Rows and roughly how far along a hidden order each lies, from 0 to 15
 -4  29   3 -12   0  10   7   8   3   1  15   7  11  -3   4   5  10   3  13   1   0   6   6   8  19  11  -3  13   2  -2   7   2   6  15   9   5  -1  -8  -4   9   0   4 -11   5   2   4   5  19   7 -> 9
 -5  21   6 -10   3   6   3   5   1   2   9   5   9   0   6   3   6   3   8   2   3   1   2   5  10   8 -10  10   2  -1   2   2   7  16  11   4  -1 -10  -1   6   3   4  -6   6  -2   4   5  27   8 -> 14
 -4  14   2  -8   1   9   4   4   7   2   9   9   5   0   3   4   4   1   3   2  -2   4   4   1   8   7  -7   6   0  -2   6   2   3   6   5   1  -3 -10  -3   6  -2   6 -11   4   0   0   6   1   8 -> 5
 10  34   8  -9   4   7   9   9   4   0  11   5  13  -1  15   6  11  10  16   5   0   7   3  10  20  19  -7  18   3  -2  10   7   3  21  16   7   2 -12  -4  11   6   9 -14   9   6   4   6  38  16 -> 14
-2 19  4 -7  1  4  2  3  3  1  8  6  3  1  2  3  3  0  5  3  0  2  6  4  9  8 -4  3  2  0  5  3  3  6  6  0 -1 -4 -3  5  0  5 -6  1  1 -1  0 10 10 -> 8
  5  22   2 -14   2  11   5   6   1   2  16   3   9   0  10   4   5   8   4   1  -2   7   2  -1  10  17  -2  12   1  -1   7   1   5   8   9   4   3 -12  -4   6   4   2 -16   4   5   6  -5  18   3 -> 3
  6  39   0 -19   3  12   6  12   2   3  18   5  12  -2  11   7  15   5  21   4  -1   8   7  10  25  18   1  18   3   1   9   5   5  18  11   7   2 -10  -7  11   4   6 -23   6   8   4   4  23  12 -> 8
-1 18 -1 -7  3  6  3  5  4  1  6  5  8  0  5  4  8  2 11  2  0  4  4  6 14  2 -2  7  1 -1  5  2  1  9  9  4 -1 -4 -4  6  0  6 -8  4  2 -1  0 12 11 -> 11
  4  27   4 -14   1  10   6   7   6   1  14   8   8   0   6   6   7   5   8   4  -2   7   6   3  12  16  -4  14   3  -1  12   4   4  10   7   2   0 -10  -5   8   1   6 -19   3   6   1   1  15  13 -> 3
 -4  22   5 -10   4   3   0   4   4   3   9   6   2   2   8   4   9   2  14   6   2   2   3   6  21  11  -8   9   3   0   0   5   3  18  13   5   0  -9  -4   9   2   7  -7   7  -1   1   2  22  14 -> 15
 11  38  11 -22   1  13   9  10   4   1  20   7  11  -1  14   8   3  14   5   5  -3  11   6   1   9  29  -9  25   3  -4  14   6  10  20  10   4   3 -18  -5  12   5   5 -26   5  10   7   2  35  14 -> 0
  5  24   6 -13   3   8   2   6   3   2  14   3   3   1  11   5   9   8   6   4  -2   6   1   1  16  16  -7  12   2  -1   2   4   2  14  11   5   3 -11  -3   9   4   4 -12   5   4   4   2  26   8 -> 7
  5  17   7  -7   3   5   3   5   6   0   2   2  10  -1  11   5   6   7   7   3  -1   7  -1   3   7  19 -10   9   0  -4   7   3   2  12  14   4   0 -12   0   6   3   6  -7   5   2   3   4  34   8 -> 12
 2 10  4 -2  1  1  1  3  7  0  0  3  4 -1  2  4  3  1  6  3 -2  4  0  3  9  3 -3  5  0 -2  5  3 -1  7  5  1 -1 -3 -1  6 -3  6 -4  1  1 -2  1  4  8 -> 9
  1  23   0 -10   1   5   5   8   6   1  11  10   7  -1   3   5   9   1  17   4  -1   5   6   7  18  10  -2  10   2   0   7   3   3  10   7   3  -1  -6  -5   9  -1   6 -14   3   3   0   9   9  12 -> 8
  1  25   4 -11   2   6   4   9   4   2  15   7   4   2   6   5   8   3  11   4  -1   5   6   5  15  13  -4  12   3   0   6   4   5  17   8   3   0  -5  -5   8   2   4 -15   3   3   1   7  17  12 -> 6
  2  23   9 -11   0   7   3   7   6   1   8   5   8  -3   5   5   8   3  11   4  -2   5   2   6  11  11  -5  10   2  -2  10   4   2  14   8   5   0 -11  -3  11  -1   6 -11   3   3   3   3  16  10 -> 9

New part:
 18  12 -20  -7  10 -12  33  -3   4  23  14  -5  -9  -6   2   7   5  -8  -6   2   6  -2  -1   3  21 -24  -5   1  -4  23   3  16  14  23   0  -4 -21  17  18  10  37  -5   6  -3  -3   1 -32 -12  23  -7  13  -3 -15 -24  16  -3  -7  12 -11 -21   6  18  50   6  31   1  -2 -14   6   0  -8  32  -9  -1 -30   8  36  11 -25  28 -37  31  12 -23  14  -9 -> 0
  2   3   1   0   6  -1  -3   2   2   4  -7   2  -3  -3  -4  -5   1   1  -1   0   1  -3  -5   6  -1   3   6  -2  -3  -3   0   2  -2  -3   0  -1  -2   0  11   2   8  -4  -1  -3   4   3   2   3  -1  -4   3   3   4   2   0   3  -2  -4   4  -4  -6  -3  -1   0   4  -2  -2   7  -8   0  -2   1   2  -4   5   0 -11   0   2   4  -2   9  -2   6   3   0 -> 14
  1  -2   0   1   5  -3  -2  -1   2   6  -6   2 -12  -7   9  -5   2   7   1   0   0   3 -10   4   0   3   7   1   0  -5   2   8   0  -3  -6   0  -1   0  -2   2   2  -8   1   0   2   8   2   2   0  -1   0   3  -2   4  -1   3  -1   1   2   0  -4   3   2   2   9  -3  -3   6  -7  -2   5   2  -1  -1  -1  -2  -9  -5   0  -8   0   8  -2   7  -1   2 -> 12
 2  2  3  1  6  2 -1  0  3  6 -9  3 -8 -5  3 -7  2  0 -1  1  2  0 -7  6  0  3  9 -1 -5 13  1  4 -1 -3 -2 -3 -2  1  3  3  1 -2 -1 -3  2  8  1  1 -3 -2  2  2  1  4 -2  2 -1  0  4 -3 -3 -2  0  3  2 -2 -3  7 -8  2  2  0  3 -3  0 -1 -8 -2  0 -2 -2 15 -5  9  3  2 -> 14
  3   2  -1  -8   7 -10  -4  -3   5   5   3  -6   1  -7   5   4   2   4  -8 -13   8   1 -19  -7  -4   6   0  11  11  -6   4   1  -1  -6  -9  -3   1  -3  10   0   2  -7   4   0   7  19   1   2  -5   4   0  -1  -7   3   2  -3  10  -6  -8   2   7  -3  10  -5  10  -8  -1  15  -3 -10   0  -1   4   3   0  -7  -5  -9 -10  11 -12   7  -4  -2   4   6 -> 15
-1 -1 -2  0  2  0 -2  0  2  2 -2  1 -5 -3  3  0  0  3  1  0 -3  1 -5  0  0 -1  2  1 -5  4  2  2 -1  0 -3 -1  0 -1  2  1 -1 -2  0  1  1  4  0 -1  0 -2  0  2 -3  3  0 -2 -1  1  1  0  2  1  0 -1 -1  0 -1  3 -2 -2  3  2 -1  0 -1  0 -7 -3  4  1 -1  3 -4  0 -1  1 -> 11
 -2  14   1  -2 -16  -5  -5   6   8   3  -1  -9  14  -4   2   5   0   0 -13 -18   6   5 -13 -16   9  -8  16  22  17 -26  11  -4   0 -13  -9   4  17  -3  -2  -4  -4  -2 -13  -5   7  18   2  -2 -12   2  -7   7  -8   8  -8 -10  12   2 -14   9  -3  -4  29  -9   3 -13   4  24   3   1   1 -11  11   2   3 -12 -23  17   6  17 -15   7  -5   8  -9 -16 -> 12
  9  -1  11  -8  17  -2  -2  -2   0  -1   9 -10  20 -31  16  -2  -1   5 -14  15 -29 -10 -11   2  50 -13   0  36  32   7  -3   5   3 -11  -1  -3   5 -14 -23  -7 -12 -36   1   3   6 -33  10  20   4   3  10  14 -23   1  12   9  35   4  -1  -3 -21  -3 -16   6 -17 -10  31  14   4 -17  -7 -12  10  -5   7   7   4  17 -24 -14 -13 -35 -20 -12  -3 -19 -> 12
-2  0 -1 -2  4 -4  1  0  0  4 -5 -1  4 -7  4  0  0  1  4  0 -1  1 -5 -1  1  1  3  2 -2  2  4  3  2  1 -4  3 -2 -2  8  1  1 -3 -1 -1  1 15 -4 -1  1  0  1  4  0 -1  0  1 -5 -6  3 -3  1 -1  5  2  7 -2 -4  8 -5 -2  3  6  1  0 -2  0  2  0 -3 -4 -1  6 -1 -2  3  2 -> 9
 -6   2   3  -1   4  -9   4 -27   2   9   2   2   1  -8  -3  11  -4  10   9   9  -6  -2 -13   5   3   6   5   2   0  18   6   8   0   0  -4  -1  -9   1  15  11  -2   0   7   4   4  10   3   4  -5 -11   1   0  -5  -3   1  -4   6   5   0  -1   0  -1  -6   3   8  -5  -2   1  -4  -5   0   3  -1  -3  -2  -6 -10  -4  -1  -7  -2  14  -2  -2   7   1 -> 14
 -4   7   0  -5  11   0  -4  -7   6  11 -10   3   6 -13  13  -7   7 -24  -4   5   1  11  -2   0   4   6  17  20   4   2  13   7   3 -10   8 -12  -1   9  -8  -2  15 -19  -6   0  10  -2   4   0  -3  -2   6   7 -10   8  -3  -4  14   8  -2  -5  -8   9  -7  -3   6  12   0  14 -14   0  -9  -2   1   6  -7  10  -3   4 -15  -1   0   5 -15  17   8   4 -> 14

New part:
 -6 -14   2  -6  -8  -1   7  -6   8   2   3   0   3   9  -4   4   3   0  -6 -19  -2   2   2   6   8   4  -7  -1  -7 -16   4  -8  -2  -2   4   3   1   7  -1   0   1  -2  -1  -4   3   5   1   3  -7  11  -3   6   8   4   2   2   4  -6   5  -8  13  10   2  -4   3 -18   9  -9   8  -4   0  -2   0   1  -2   9   3   4  -4   0   4   4  -4   3   4   4  -4   6  -1  -3  -3  17   0   4   5  10   6   8   7   5   6   0 -11  -1  -3   4 -15  -1  -6  -5   6   4   1   0   2   7   2  -2 -> 11
 -4 -13   5  -6  -9   0   8  -4   6   4   5   0   1  14  -8   3   0  -7  -7 -14  -1   2  -1   3  10   4 -14   0  -3 -13   5  -8  -4  -3   5   1   2  10  -4   1   2   1   4  -3   8   9   0   2  -8  10   0  10  13   2   4   1   3  -6   7  -8   7  16   0  -3   3 -14  10  -9   9  -6   3  -5   0  -1  -7  11   4   4  -2   1   7   5  -3   0   4   6  -4   6  -3  -5  -4  11  -1   1   6   9  13  14   7   5   6   0 -12   0  -4   1 -18  -2  -3   1   6   4  -1   1   4   7   3  -3 -> 5
-14 -36   6 -11 -18  -6   9 -12  16   3   6   7  -3  13  -8   9   2  -7 -16 -35  -6   2   1   4  21  10 -11  -5 -13 -28   9 -17   1  -4   8   2  -1  17  -6  13   3  -7   2  -6   6  21   1  -1 -18  27  -9  10  20   2   8   1   8  -5   9 -13  16  10   2  -4   2 -40  27 -16  15 -14   3  -4  -2  -4   0  23   5  12  -8   6  10   8 -12   7   5   8 -10  15  -3 -16  -8  33 -13   8  13  25  49  17  12  11  11   3 -25  -4 -25   6 -40  -7  -7  -9  10   8  -2   7  18  15   5   3 -> 0
-13 -28   6  -7 -16  -6   6 -13  17   0   7   8  -6   3  -6  10   2  -6 -16 -32  -6   0  -1   2  21   6  -1  -3 -12 -22   8 -14   3  -4   6   4  -1  12  -6  16   3 -13   0  -3   4  22   0  -2 -16  19 -15   1  20  -2  12   2   8  -4   5 -11  13  11   1   1   1 -32  27 -12  12 -14   4  -1  -3  -3   2  17   6  13  -7  11   9   6 -10  10   5   4  -2  12  -3 -14 -10  30 -22  10  12  25  54  16  15   9   4   3 -24  -2 -29   4 -35  -8  -2 -12  13   8  -2   8  19  15   6   8 -> 5
 -8   2  -6  13   1 -14 -14  -4  11 -20 -17  16 -23 -46  12   4  10  12  -8   6 -13  -9  -9 -42  -9  -8  38 -10 -10   2  -4   3  18   3  -7  12  -8 -19   1  18  -2 -35 -20  12 -23  11  -7 -14 -11  -8 -25 -27  -8 -23   8  -7   4  29 -16   7 -19 -44   0  35  -8  -5  17  20 -18  -8   5  17  -8 -10  39  -9 -17   7  -7  22 -16 -13  11  12  -8  -9  15 -13   6  -6  -2  27 -24  22   4  11  44  22  18   1 -19   4   6  -3 -30   4   0 -14  25 -35   1  -2   2   7  34  -4   6  11 -> 0
 -6 -12   5  -5 -13  -8  -2  -1   7   1  10   8   3  15  -4   2  -4  -9  -6 -13   0   0   2   9  10   5  -2  -1  -8  -1   9 -10   6  -2   5   1   2   9  -8  12   1  -7   2  -2   8  12  -2   2  -4  11   1  12  11   1   5   1   1  -3  -1  -5   3  14   1  -1  -1  -8  11  -5   4  -9   2  -1  -1  -1  -1   9   6   6   0   6   4   6 -11   5   4   2  -7   3  -4 -13  -5  -5  -9  -2   6   5  41   9   0   1  12   2 -11   0 -28  -5 -30 -11  -3   2  10   4  -3   5  10   7   4   9 -> 15
 -7  -1  -6   9  -2  -5  -4  -8   9 -14 -17   6 -18 -36  12   4  11  15  -9  -1  -9  -4  -8 -36  -4  -6  23  -8  -7 -16  -5   1  14   3  -9  10  -9 -11   5   8  -2 -19 -15   8 -18   7  -5  -9  -9  -3 -21 -21  -4 -23   5  -4   5  25  -8   5  -8 -30  -2  25  -6 -13  10   9  -9  -5   4  12  -5 -10  23  -7 -16   6  -8  15 -12 -11  10  10  -6  -4  13  -5   4   1  -1  23 -14  17   3  13  13  21  18   4 -17   2   1  -3 -13   8   5  -6  21 -34  -3  -3   4   5  18 -11   2   1 -> 0
 -1  -9   9 -12  -3   3   3   9  -6  17  21  -5  24  45 -16  -4 -15 -16   6 -11  14   6   8  43  10  10 -28   8   3  11  10  -4 -12  -5  11 -13  11  17 -10  -6   3  18  15 -12  23  -2   4  11   8  14  22  25  10  21   0   9  -3 -34   9  -6   9  44   2 -28   4  11  -8 -16  14   2  -3 -13   7  10 -29  10  22  -5   8 -15  15  11 -15  -9   8   9 -14  10  -6  -2  -1 -24  12 -18  -3 -11  -7 -18 -22  -6  22  -2  -9   4   7  -9 -13   4 -23  38   6   5  -6   0 -20   7  -4  -1 -> 0
 -5 -11   6  -6  -7   3   1  -4   5   5  12   4   6  16  -6   3  -3 -10  -4 -12   1  -1   2  13  12   7  -8   0  -1  -3   6  -7  -1  -4   9   0   3  13  -6   6   2  -1   4  -6  10   7   0   4  -4  11   1   5  10   9   3   4   2  -8   4  -7  10  12   0 -10   3  -7   8  -9   7  -3   3  -5   1   2 -15  14   6   3  -1  -2   7   8  -8   2   4   3  -5   6  -3  -9  -4   1  -4  -2   4   7  24  -1  -2   8   8   0 -11   1 -15  -3 -21  -3  -5   5   8   5  -2   3   2   8   2   3 -> 0
 -1   8  -7  14   6 -14 -14   1   5 -20 -10  13 -16 -49  14   2   7   9  -4   8 -10  -8  -5 -41 -10  -9  41 -10  -8  14  -6   4  25   4 -10  10  -9 -17   1  22  -3 -30 -19  11 -19  11  -9 -11  -3 -11 -23 -30  -7 -27   4  -7   1  33 -21   8 -30 -32  -2  18 -10   1   7  23 -23  -7   5  16  -7 -10  35 -10 -16   5  -4  19 -18 -13  10  10  -8 -12  12 -17   2  -7  -1  16 -20  14   0   5  45  24  12  -1 -17   3   8  -2 -31   0   8 -16  25 -27   1  -4   1   6  29  -7   3  14 -> 5
